Here is a tiny trained network, its code and every weight. The questions are about switching its units off for an input and a target symbol, where a switched-off unit gives its printed mean instead of its output.

import numpy as np


def w(rows, s, z=0):
    codes = np.array(rows[::2]) - 128.0
    scale = np.full(codes.shape[1], s)
    scale[-1] = z or s
    return codes * scale


def norm(h):
    return h / np.sqrt((h * h).mean(-1, keepdims=True) + 1e-5)


def softmax(a):
    e = np.exp(a - a.max(-1, keepdims=True))
    return e / e.sum(-1, keepdims=True)


def log_softmax(a):
    a = a - a.max(-1, keepdims=True)
    return a - np.log(np.exp(a).sum(-1, keepdims=True))


def net(x, mask):
    ids = ['βηθλμπ'.index(c) for c in x.split()]
    T = len(ids)
    res = E[ids] + P[:T]
    u = 0
    for l in range(2):
        r = norm(res)
        for j in range(3):
            rows = slice(2 * j, 2 * j + 2)
            q, k, v = (r @ M[l][rows].T for M in (Q, K, V))
            z = softmax(np.where(np.tri(T) > 0, q @ k.T / 2**0.5, -1e9)) @ v
            o = O[l][rows]
            res = res + np.where(mask[u + j], z, o[:, -1]) @ o[:, :-1]
        u += 3
    return log_softmax(norm(res)[-1] @ U[:, :-1].T + U[:, -1])


Q, K, V, O = {}, {}, {}, {}
E = w([
[203,164,129,5],'β',
[115,159,191,93],'η',
[94,57,66,93],'θ',
[156,99,184,124],'λ',
[96,177,203,7],'μ',
[75,44,187,145],'π',
],0.013)
P = w([
[237,69,57,219],'0',
[187,13,26,156],'1',
[220,49,105,109],'2',
[253,99,94,146],'3',
[170,27,74,166],'4',
[188,114,123,113],'5',
[176,94,112,153],'6',
[166,89,110,187],'7',
[144,60,102,205],'8',
[148,112,136,162],'9',
[182,127,121,190],'10',
[224,114,137,139],'11',
],0.0038)
Q[0] = w([
[155,98,127,107],'0.h0',
[1,156,82,51],'0.h0',
[120,169,61,89],'0.h1',
[115,90,56,210],'0.h1',
[29,120,127,153],'0.h2',
[173,88,85,27],'0.h2',
],0.0079)
K[0] = w([
[100,118,131,179],'0.h0',
[150,254,158,68],'0.h0',
[147,107,81,60],'0.h1',
[159,167,128,108],'0.h1',
[136,100,128,188],'0.h2',
[148,140,93,165],'0.h2',
],0.012)
V[0] = w([
[124,138,140,119],'0.h0',
[80,176,101,69],'0.h0',
[10,70,144,109],'0.h1',
[155,17,89,140],'0.h1',
[73,202,135,41],'0.h2',
[133,163,84,101],'0.h2',
],0.011)
O[0] = w([
[144,109,78,114,124],'0.h0',
[153,93,124,245,68],'0.h0',
[177,1,38,153,157],'0.h1',
[121,112,141,252,254],'0.h1',
[25,4,148,126,74],'0.h2',
[99,40,119,185,90],'0.h2',
],0.0071,0.0084)
Q[1] = w([
[120,202,177,165],'1.h0',
[196,162,2,92],'1.h0',
[168,221,130,129],'1.h1',
[91,188,108,122],'1.h1',
[100,61,101,23],'1.h2',
[41,207,110,79],'1.h2',
],0.0065)
K[1] = w([
[207,212,169,82],'1.h0',
[141,158,3,51],'1.h0',
[64,124,62,121],'1.h1',
[72,92,242,54],'1.h1',
[165,101,109,218],'1.h2',
[215,146,76,211],'1.h2',
],0.0053)
V[1] = w([
[182,185,120,96],'1.h0',
[143,49,196,207],'1.h0',
[191,157,255,143],'1.h1',
[139,117,103,229],'1.h1',
[83,241,85,107],'1.h2',
[52,166,99,52],'1.h2',
],0.0066)
O[1] = w([
[26,55,160,188,169],'1.h0',
[122,179,131,79,229],'1.h0',
[174,116,84,38,251],'1.h1',
[99,132,203,4,169],'1.h1',
[55,74,101,101,33],'1.h2',
[212,173,186,121,1],'1.h2',
],0.0041,0.0032)
U = w([
[118,98,183,254,107],'β',
[120,117,116,28,47],'η',
[109,77,147,138,48],'θ',
[48,26,160,103,79],'λ',
[161,199,177,118,147],'μ',
[196,79,17,173,251],'π',
],0.0085,0.0026)

Each question gives the input, a string of symbols that net reads in full, and the target symbol t.
The units are the heads (2 rows each of Q, K, V and O). Each row of codes is followed by its name. A weight is (code - 128) times the scale printed after its matrix; where a second scale follows, it is the last column's (O and U).
mask holds one flag per head, layer by layer. A switched-off head (its flag False) gives its mean, the last column of its rows in O, instead of its output. The means were averaged over made-up inputs and are rounded, as every weight is.
A unit's drop is (log p(t) with every unit on - log p(t) with that unit switched off) / (log p(t) with every unit on - log p(t) with every unit switched off).
The circuit of an input: a set's keep is (log p(t) with only the set's units on - log p(t) with every unit switched off) / (log p(t) with every unit on - log p(t) with every unit switched off). Starting from all 6 units, units are removed one at a time, each time the one whose removal leaves the highest keep (on an exact tie, the one counted first), for as long as the keep stays at least 0.8.
units of the circuit, in order: the units of the circuit, biggest drop first
unit that matters most: the unit with the biggest drop
heads that matter: for each layer, one digit per head in row order, 1 if its drop is at least 0.15 and else 0, layers parted by /
drop of u: that unit's drop, to one decimal
input π π π, target π: units of the circuit, in order -> (0.h1 0.h2)
input λ μ θ π η λ θ θ λ π, target μ: heads that matter -> 001 / 100
input λ θ λ β β θ η, target β: unit that matters most -> 0.h0
input π θ λ μ η, target λ: heads that matter -> 001 / 010
input β θ λ η η, target η: heads that matter -> 011 / 110
input θ β π θ λ μ λ π, target μ: heads that matter -> 101 / 110
input θ π λ λ μ μ λ μ λ, target λ: heads that matter -> 001 / 000
input λ π η θ μ η, target λ: heads that matter -> 001 / 000
input θ λ η η π, target η: heads that matter -> 010 / 000
input θ η μ λ θ θ μ, target β: heads that matter -> 110 / 000
input λ μ π λ β η η η, target η: units of the circuit, in order -> (1.h0 0.h1 0.h2)
input λ λ λ, target μ: drop of 0.h1 -> 0.3
input η μ θ λ μ θ η, target β: drop of 0.h0 -> 0.2
input μ θ μ μ, target λ: drop of 0.h2 -> 1.2
input λ π η π π λ, target π: drop of 1.h1 -> 0.1
input η η λ, target η: unit that matters most -> 0.h0
